Below is a small trained network, with its code and all its weights. Each question gives an input and a class and asks what happens when units are switched off, that is, made to give their printed mean instead of their output.

import numpy as np


def w(rows, s, z=0):
    codes = np.array(rows[::2]) - 128.0
    scale = np.full(codes.shape[1], s)
    scale[-1] = z or s
    return codes * scale


def f(y):
    return np.maximum(y, 0)


def log_softmax(a):
    a = a - a.max(-1, keepdims=True)
    return a - np.log(np.exp(a).sum(-1, keepdims=True))


def net(x, mask):
    res = np.array(x, float).reshape(1, 4) / 4 @ E
    y = f(res @ A[0][:, :-1].T + A[0][:, -1])
    res = res + np.where(mask, y, B[0][:, -1]) @ B[0][:, :-1]
    return log_softmax(res[-1] @ U[:, :-1].T + U[:, -1])


A, B = {}, {}
E = w([
[32,127,136,139,150,166,11,111],'x0',
[124,210,73,113,113,149,129,186],'x1',
[206,134,246,163,198,142,83,165],'x2',
[167,85,115,35,156,199,124,136],'x3',
],0.012)
A[0] = w([
[147,119,138,45,117,250,116,111,27],'n1',
[151,102,164,87,103,150,125,146,49],'n2',
[112,56,162,123,109,117,135,66,203],'n3',
[71,149,130,141,155,144,75,130,38],'n4',
[118,179,104,146,105,161,127,187,49],'n5',
[149,149,181,120,154,107,160,142,128],'n6',
[72,134,152,126,106,146,56,123,54],'n7',
[76,107,128,110,139,114,64,141,20],'n8',
[87,138,137,149,139,131,89,102,73],'n9',
[54,129,129,124,38,211,171,89,32],'n10',
[102,66,153,135,150,74,118,71,213],'n11',
[92,214,148,168,97,80,113,108,92],'n12',
[114,131,150,188,127,83,111,136,51],'n13',
[115,129,96,105,109,150,204,72,117],'n14',
[86,121,91,121,88,103,118,82,4],'n15',
[104,205,97,116,155,152,118,174,155],'n16',
[176,170,170,175,154,183,75,142,71],'n17',
[123,104,155,177,96,70,194,144,162],'n18',
],0.013,0.0025)
B[0] = w([
[102,97,82,101,161,162,203,2,236],'n1',
[80,120,151,137,99,140,178,131,170],'n2',
[206,123,62,92,144,158,55,185,222],'n3',
[113,149,129,85,110,86,169,156,227],'n4',
[159,88,124,91,162,203,99,191,194],'n5',
[112,129,215,153,95,92,120,163,191],'n6',
[97,156,147,72,135,67,155,161,240],'n7',
[164,154,192,104,129,66,254,212,215],'n8',
[226,167,151,87,86,121,206,146,209],'n9',
[49,95,183,204,130,102,117,135,244],'n10',
[195,116,129,89,193,124,10,132,232],'n11',
[108,108,77,74,228,217,162,39,234],'n12',
[80,96,129,138,190,239,176,60,199],'n13',
[97,134,182,152,59,103,129,172,239],'n14',
[68,58,153,158,88,104,84,118,227],'n15',
[226,82,83,122,136,171,34,185,217],'n16',
[40,83,175,214,87,102,95,118,239],'n17',
[125,138,143,58,181,133,164,142,229],'n18',
],0.0081,0.011)
U = w([
[103,128,95,97,154,182,168,13,91],'0',
[172,184,152,82,93,49,208,207,122],'1',
[67,96,162,214,65,107,72,142,84],'2',
[193,126,75,90,132,156,10,180,96],'3',
[150,166,94,120,125,103,98,127,255],'4',
],0.013,0.0073)

Each question gives the input, the list of numbers given to net, and the class t.
The units are the neurons (one row each of A and B). Each row of codes is followed by its name. A weight is (code - 128) times the scale printed after its matrix; where a second scale follows, it is the last column's (A, B and U).
mask holds one flag per neuron, in row order. A switched-off neuron (its flag False) gives its mean, the last column of its row in B, instead of its output. The means were averaged over made-up inputs and are rounded, as every weight is.
A unit's drop is (log p(t) with every unit on - log p(t) with that unit switched off) / (log p(t) with every unit on - log p(t) with every unit switched off).
The circuit of an input: a set's keep is (log p(t) with only the set's units on - log p(t) with every unit switched off) / (log p(t) with every unit on - log p(t) with every unit switched off). Starting from the 12 units with the biggest drops (on a tie, the unit counted first), units are removed one at a time, each time the one whose removal leaves the highest keep (on an exact tie, the one counted first), for as long as the keep stays at least 0.8.
units of the circuit, in order: the units of the circuit, biggest drop first
most important unit: the unit with the biggest drop
k most important neurons: the k neurons with the biggest drops, biggest first
drop when u is switched off: that unit's drop, to one decimal
input [3,8,-6,-2], class 3: most important unit -> n16
input [8,6,8,-6], class 1: 2 most important neurons -> (n9 n8)
input [-2,-7,-3,-5], class 3: 2 most important neurons -> (n3 n11)
input [7,-7,4,2], class 1: 3 most important neurons -> (n8 n7 n9)
input [2,-5,1,-5], class 0: 4 most important neurons -> (n13 n16 n12 n5)
input [-4,-2,-3,-4], class 0: 3 most important neurons -> (n8 n7 n9)
input [-6,5,-7,5], class 2: units of the circuit, in order -> (n14 n10 n8 n9)
input [-6,-1,7,-2], class 2: 2 most important neurons -> (n17 n8)
input [7,7,0,1], class 1: 4 most important neurons -> (n8 n4 n7 n11)
input [4,-8,4,-8], class 0: 3 most important neurons -> (n13 n12 n16)
input [-2,4,5,-4], class 2: 2 most important neurons -> (n17 n1)
input [-6,7,6,-7], class 0: units of the circuit, in order -> (n12 n13)
input [7,-8,-6,5], class 3: 3 most important neurons -> (n3 n11 n15)
input [8,0,-4,4], class 1: units of the circuit, in order -> (n8)
input [5,-3,8,7], class 2: 2 most important neurons -> (n17 n12)
input [2,-6,-3,5], class 3: 4 most important neurons -> (n3 n11 n12 n13)
input [-1,6,-5,5], class 3: 2 most important neurons -> (n16 n12)
input [-5,-6,-7,3], class 2: 2 most important neurons -> (n14 n10)
input [-6,7,5,-5], class 3: 3 most important neurons -> (n8 n16 n5)
input [-4,-5,3,7], class 0: units of the circuit, in order -> (n1)
input [-1,8,-5,-8], class 0: drop when n3 is switched off -> 0.2
input [4,1,8,5], class 2: drop when n17 is switched off -> 1.1
input [7,6,-4,2], class 1: drop when n7 is switched off -> 0.1
input [1,4,4,5], class 0: drop when n11 is switched off -> 0.1
